Below is a small trained network, with its code and all its weights. Each question gives an input and a target symbol and asks what happens when units are switched off, that is, made to give their printed mean instead of their output.

import numpy as np


def w(rows, s, z=0):
    codes = np.array(rows[::2]) - 128.0
    scale = np.full(codes.shape[1], s)
    scale[-1] = z or s
    return codes * scale


def f(y):
    return np.maximum(y, 0)


def softmax(a):
    e = np.exp(a - a.max(-1, keepdims=True))
    return e / e.sum(-1, keepdims=True)


def log_softmax(a):
    a = a - a.max(-1, keepdims=True)
    return a - np.log(np.exp(a).sum(-1, keepdims=True))


def net(x, mask):
    ids = ['βγδζηλμφω'.index(c) for c in x.split()]
    T = len(ids)
    res = E[ids] + P[:T]
    u = 0
    for l in range(2):
        r = res
        for j in range(2):
            rows = slice(4 * j, 4 * j + 4)
            q, k, v = (r @ M[l][rows].T for M in (Q, K, V))
            z = softmax(np.where(np.tri(T) > 0, q @ k.T / 4**0.5, -1e9)) @ v
            o = O[l][rows]
            res = res + np.where(mask[u + j], z, o[:, -1]) @ o[:, :-1]
        u += 2
        y = f(res @ A[l][:, :-1].T + A[l][:, -1])
        res = res + np.where(mask[u : u + 16], y, B[l][:, -1]) @ B[l][:, :-1]
        u += 16
    return log_softmax(res[-1] @ U[:, :-1].T + U[:, -1])


Q, K, V, O, A, B = {}, {}, {}, {}, {}, {}
E = w([
[160,78,41,176,101,70,166,77],'β',
[115,115,136,165,72,3,149,70],'γ',
[99,144,99,213,88,40,102,168],'δ',
[160,155,79,143,93,50,195,192],'ζ',
[113,178,11,158,89,158,155,148],'η',
[169,154,51,77,98,126,248,134],'λ',
[80,221,102,147,66,112,133,172],'μ',
[64,172,123,92,84,132,177,12],'φ',
[28,145,141,174,141,128,59,81],'ω',
],0.0071)
P = w([
[210,153,98,139,73,130,61,105],'0',
[128,201,147,204,216,143,178,95],'1',
[36,49,120,117,101,141,180,190],'2',
[179,152,130,56,162,123,24,113],'3',
[98,198,160,168,254,135,171,70],'4',
[26,53,114,114,98,153,174,192],'5',
],0.0089)
Q[0] = w([
[59,106,167,161,125,186,130,153],'0.h1',
[129,122,169,156,104,115,155,116],'0.h1',
[95,161,162,101,113,128,112,153],'0.h1',
[160,151,114,147,130,78,134,153],'0.h1',
[230,131,177,132,134,145,82,111],'0.h2',
[128,182,89,184,140,80,177,138],'0.h2',
[54,3,200,209,58,233,247,214],'0.h2',
[127,114,46,53,85,53,62,154],'0.h2',
],0.027)
K[0] = w([
[161,137,113,202,34,105,130,109],'0.h1',
[142,139,67,131,111,71,167,121],'0.h1',
[153,186,132,90,78,151,140,163],'0.h1',
[90,125,181,108,161,109,165,116],'0.h1',
[102,133,77,126,179,34,165,162],'0.h2',
[142,181,81,43,103,125,109,137],'0.h2',
[208,118,72,241,2,90,153,87],'0.h2',
[89,206,181,120,110,242,173,127],'0.h2',
],0.022)
V[0] = w([
[133,155,137,111,108,128,114,135],'0.h1',
[130,132,122,118,118,133,117,129],'0.h1',
[133,133,128,127,120,136,125,137],'0.h1',
[125,157,152,119,109,112,157,147],'0.h1',
[95,173,111,177,149,128,65,231],'0.h2',
[159,62,160,165,160,8,128,131],'0.h2',
[110,221,221,98,63,40,159,162],'0.h2',
[56,125,145,166,99,127,68,58],'0.h2',
],0.017)
O[0] = w([
[163,87,111,136,129,103,139,124,171],'0.h1',
[144,109,127,142,123,96,129,135,147],'0.h1',
[137,106,130,133,129,119,127,115,131],'0.h1',
[121,108,109,132,128,177,124,82,146],'0.h1',
[176,145,215,169,42,48,152,153,53],'0.h2',
[157,57,79,232,115,129,167,50,9],'0.h2',
[126,91,165,129,74,247,124,78,231],'0.h2',
[173,58,218,127,230,133,112,180,253],'0.h2',
],0.011,0.0028)
A[0] = w([
[143,135,80,71,122,126,81,146,48],'0.n1',
[168,192,121,195,236,104,170,78,75],'0.n2',
[78,69,170,119,58,87,169,184,40],'0.n3',
[21,132,111,116,164,125,216,165,135],'0.n4',
[49,119,82,175,188,140,198,132,68],'0.n5',
[101,173,165,216,141,159,179,181,133],'0.n6',
[13,97,54,85,87,83,141,167,73],'0.n7',
[141,130,56,101,105,56,90,122,141],'0.n8',
[204,121,112,81,108,62,106,141,67],'0.n9',
[164,254,157,160,86,139,123,83,182],'0.n10',
[188,118,95,22,98,89,37,125,78],'0.n11',
[103,28,123,59,43,195,53,158,114],'0.n12',
[163,180,92,92,55,138,47,100,56],'0.n13',
[79,76,75,86,37,150,103,143,2],'0.n14',
[203,146,197,93,107,103,75,118,52],'0.n15',
[71,102,168,183,169,111,193,134,76],'0.n16',
],0.0096,0.0041)
B[0] = w([
[134,123,178,114,86,166,122,123,180],'0.n1',
[167,235,157,153,147,201,90,76,212],'0.n2',
[143,169,157,132,34,212,65,163,185],'0.n3',
[126,109,131,169,145,65,55,169,247],'0.n4',
[43,151,68,121,84,125,113,152,229],'0.n5',
[169,91,113,97,142,155,148,73,188],'0.n6',
[100,177,242,98,118,95,236,74,219],'0.n7',
[60,148,101,164,159,167,64,110,184],'0.n8',
[60,119,85,140,180,101,106,124,169],'0.n9',
[154,46,72,143,141,34,123,153,233],'0.n10',
[155,207,127,187,67,166,153,108,202],'0.n11',
[237,196,92,139,133,53,175,148,254],'0.n12',
[47,148,93,91,99,231,181,125,184],'0.n13',
[165,60,181,187,252,132,136,124,182],'0.n14',
[112,130,87,57,148,31,154,119,199],'0.n15',
[118,116,59,79,97,167,140,107,186],'0.n16',
],0.013,0.0076)
Q[1] = w([
[59,196,127,136,154,38,132,135],'1.h1',
[148,168,49,66,187,162,74,190],'1.h1',
[105,201,153,64,168,146,98,171],'1.h1',
[136,234,47,87,207,131,96,5],'1.h1',
[136,152,93,145,177,129,149,71],'1.h2',
[87,170,153,90,132,210,98,159],'1.h2',
[218,161,90,169,90,65,179,180],'1.h2',
[192,57,84,114,121,51,131,169],'1.h2',
],0.023)
K[1] = w([
[58,146,63,52,150,131,141,108],'1.h1',
[163,165,155,87,86,104,138,72],'1.h1',
[113,164,157,111,95,53,178,216],'1.h1',
[67,169,167,97,159,71,75,68],'1.h1',
[158,153,147,153,197,138,78,116],'1.h2',
[157,84,161,162,82,52,124,166],'1.h2',
[98,103,94,142,172,251,126,112],'1.h2',
[89,162,71,149,150,164,175,144],'1.h2',
],0.027)
V[1] = w([
[105,134,139,112,151,131,114,86],'1.h1',
[157,142,137,117,128,91,116,177],'1.h1',
[56,107,109,188,165,175,208,105],'1.h1',
[157,153,171,156,145,120,82,149],'1.h1',
[184,158,160,129,212,105,252,93],'1.h2',
[172,128,131,90,114,103,123,58],'1.h2',
[156,172,173,106,133,162,136,133],'1.h2',
[105,142,150,116,116,114,149,79],'1.h2',
],0.0021)
O[1] = w([
[142,132,114,159,106,164,131,134,189],'1.h1',
[98,136,105,151,251,179,144,123,144],'1.h1',
[76,68,217,237,21,49,136,60,211],'1.h1',
[205,146,127,29,109,172,125,168,2],'1.h1',
[165,145,194,180,50,207,218,195,222],'1.h2',
[194,180,94,139,102,168,158,187,178],'1.h2',
[100,117,100,169,142,179,189,234,155],'1.h2',
[121,91,49,122,166,110,123,71,163],'1.h2',
],0.0011,0.00051)
A[1] = w([
[135,84,118,123,42,153,169,121,76],'1.n1',
[88,80,152,73,232,182,119,126,125],'1.n2',
[92,90,201,137,212,145,187,157,56],'1.n3',
[174,63,153,189,154,109,160,89,139],'1.n4',
[134,136,193,106,152,63,105,163,4],'1.n5',
[201,123,149,116,129,143,123,100,144],'1.n6',
[59,58,60,151,128,95,142,125,132],'1.n7',
[164,1,181,128,90,91,96,158,125],'1.n8',
[172,83,147,147,91,184,96,86,2],'1.n9',
[113,115,84,152,156,169,49,173,52],'1.n10',
[89,131,85,95,150,98,105,166,128],'1.n11',
[102,79,156,56,166,136,191,207,116],'1.n12',
[163,82,45,80,93,87,164,100,86],'1.n13',
[66,123,190,109,148,169,88,176,120],'1.n14',
[120,113,123,120,101,83,158,161,60],'1.n15',
[94,113,148,123,78,246,143,108,64],'1.n16',
],0.0097,0.0061)
B[1] = w([
[179,170,85,188,184,132,150,119,204],'1.n1',
[163,180,152,159,48,112,138,236,183],'1.n2',
[117,160,93,124,128,199,63,35,172],'1.n3',
[178,26,134,99,87,72,178,82,218],'1.n4',
[188,120,71,208,207,187,119,176,219],'1.n5',
[153,148,104,40,111,141,157,91,213],'1.n6',
[172,163,22,86,54,156,81,175,252],'1.n7',
[18,116,144,9,189,192,78,64,177],'1.n8',
[51,181,137,186,131,76,226,152,163],'1.n9',
[123,134,215,156,143,142,108,43,199],'1.n10',
[120,98,130,144,146,42,220,103,252],'1.n11',
[122,69,101,143,132,103,56,72,176],'1.n12',
[92,119,238,209,101,178,58,180,254],'1.n13',
[130,98,198,162,65,79,129,143,194],'1.n14',
[114,151,207,123,150,143,123,95,188],'1.n15',
[86,58,156,102,206,184,161,245,182],'1.n16',
],0.012,0.0089)
U = w([
[110,178,91,183,157,183,61,76,6],'β',
[131,172,202,180,90,114,97,213,21],'γ',
[187,103,53,159,253,89,62,211,170],'δ',
[221,210,88,27,127,194,85,190,190],'ζ',
[154,68,123,149,100,138,186,96,143],'η',
[38,174,39,105,79,95,126,175,128],'λ',
[108,57,111,59,142,150,17,166,241],'μ',
[163,82,16,197,88,212,52,189,155],'φ',
[98,121,92,152,166,207,146,210,75],'ω',
],0.0026,0.0025)

Each question gives the input, a string of symbols that net reads in full, and the target symbol t.
The units are the heads (4 rows each of Q, K, V and O) and the neurons (one row each of A and B). Each row of codes is followed by its name. A weight is (code - 128) times the scale printed after its matrix; where a second scale follows, it is the last column's (O, A, B and U).
mask holds one flag per unit, layer by layer, with each layer's heads first. A switched-off unit (its flag False) gives its mean, the last column of its rows in O or B, instead of its output. The means were averaged over made-up inputs and are rounded, as every weight is.
A unit's drop is (log p(t) with every unit on - log p(t) with that unit switched off) / (log p(t) with every unit on - log p(t) with every unit switched off).
The circuit of an input: a set's keep is (log p(t) with only the set's units on - log p(t) with every unit switched off) / (log p(t) with every unit on - log p(t) with every unit switched off). Starting from the 12 units with the biggest drops (on a tie, the unit counted first), units are removed one at a time, each time the one whose removal leaves the highest keep (on an exact tie, the one counted first), for as long as the keep stays at least 0.8.
units of the circuit, in order: the units of the circuit, biggest drop first
top k neurons: the k neurons with the biggest drops, biggest first
k most important neurons of layer l: the k neurons of layer l with the biggest drops, biggest first
which heads matter: for each layer, one digit per head in row order, 1 if its drop is at least 0.15 and else 0, layers parted by /
drop of u: that unit's drop, to one decimal
input γ η ζ φ β, target γ: which heads matter => 01 / 00
input ζ γ ω ω ζ δ, target η: top 2 neurons => [0.n14 1.n4]
input λ ζ δ μ ζ, target μ: top 2 neurons => [1.n8 0.n10]
input λ φ δ ζ γ, target φ: units of the circuit, in order => [0.h2 0.n10 1.n7 0.n7]
input ζ ω β, target η: units of the circuit, in order => [0.h2 0.n14 1.n4]
input γ φ β, target φ: most important neuron of layer 0 => [0.n5]
input δ η η δ μ, target η: units of the circuit, in order => [0.h2 1.n4 0.n6]
input ζ φ φ ζ γ φ, target η: units of the circuit, in order => [0.h2 0.n14 1.n4]
input δ φ φ φ δ ζ, target ω: top 2 neurons => [0.n3 1.n16]
input φ γ φ δ ζ ζ, target δ: top 3 neurons => [0.n12 0.n4 1.n5]
input β γ ω η ζ β, target λ: top 2 neurons => [0.n5 0.n7]
input β ζ η λ, target ω: top 2 neurons => [0.n13 1.n16]
input η β ω, target γ: top 2 neurons => [0.n3 1.n14]
input μ δ φ, target ζ: top neuron => [0.n3]
input λ δ μ ζ ζ δ, target β: 2 most important neurons of layer 0 => [0.n14 0.n7]
input β λ ω λ, target δ: units of the circuit, in order => [0.h2 0.n15 1.n5]
input φ ζ λ β η ω, target δ: 2 most important neurons of layer 0 => [0.n12 0.n4]
input η γ η β μ ζ, target γ: top 2 neurons => [0.n3 1.n14]
input β δ η β γ ω, target λ: 2 most important neurons of layer 0 => [0.n5 0.n7]
input γ η φ, target φ: 2 most important neurons of layer 1 => [1.n7 1.n13]
input γ δ λ, target φ: most important neuron of layer 0 => [0.n5]
input ζ φ γ ζ φ ω, target η: 3 most important neurons of layer 0 => [0.n14 0.n12 0.n7]
input φ δ ω φ, target δ: top 2 neurons => [0.n15 1.n5]
input γ ζ η φ, target ζ: 2 most important neurons of layer 0 => [0.n11 0.n12]
input δ ω ω, target ω: 2 most important neurons of layer 1 => [1.n16 1.n9]
input γ μ φ λ η μ, target φ: top 2 neurons => [0.n5 1.n7]
input δ φ β β, target ζ: most important neuron of layer 0 => [0.n12]
input δ η φ ζ, target ζ: drop of 0.n12 => 0.1
input ω β φ, target μ: drop of 0.n12 => 0.1
input γ γ ω μ, target δ: drop of 0.n7 => 0.0
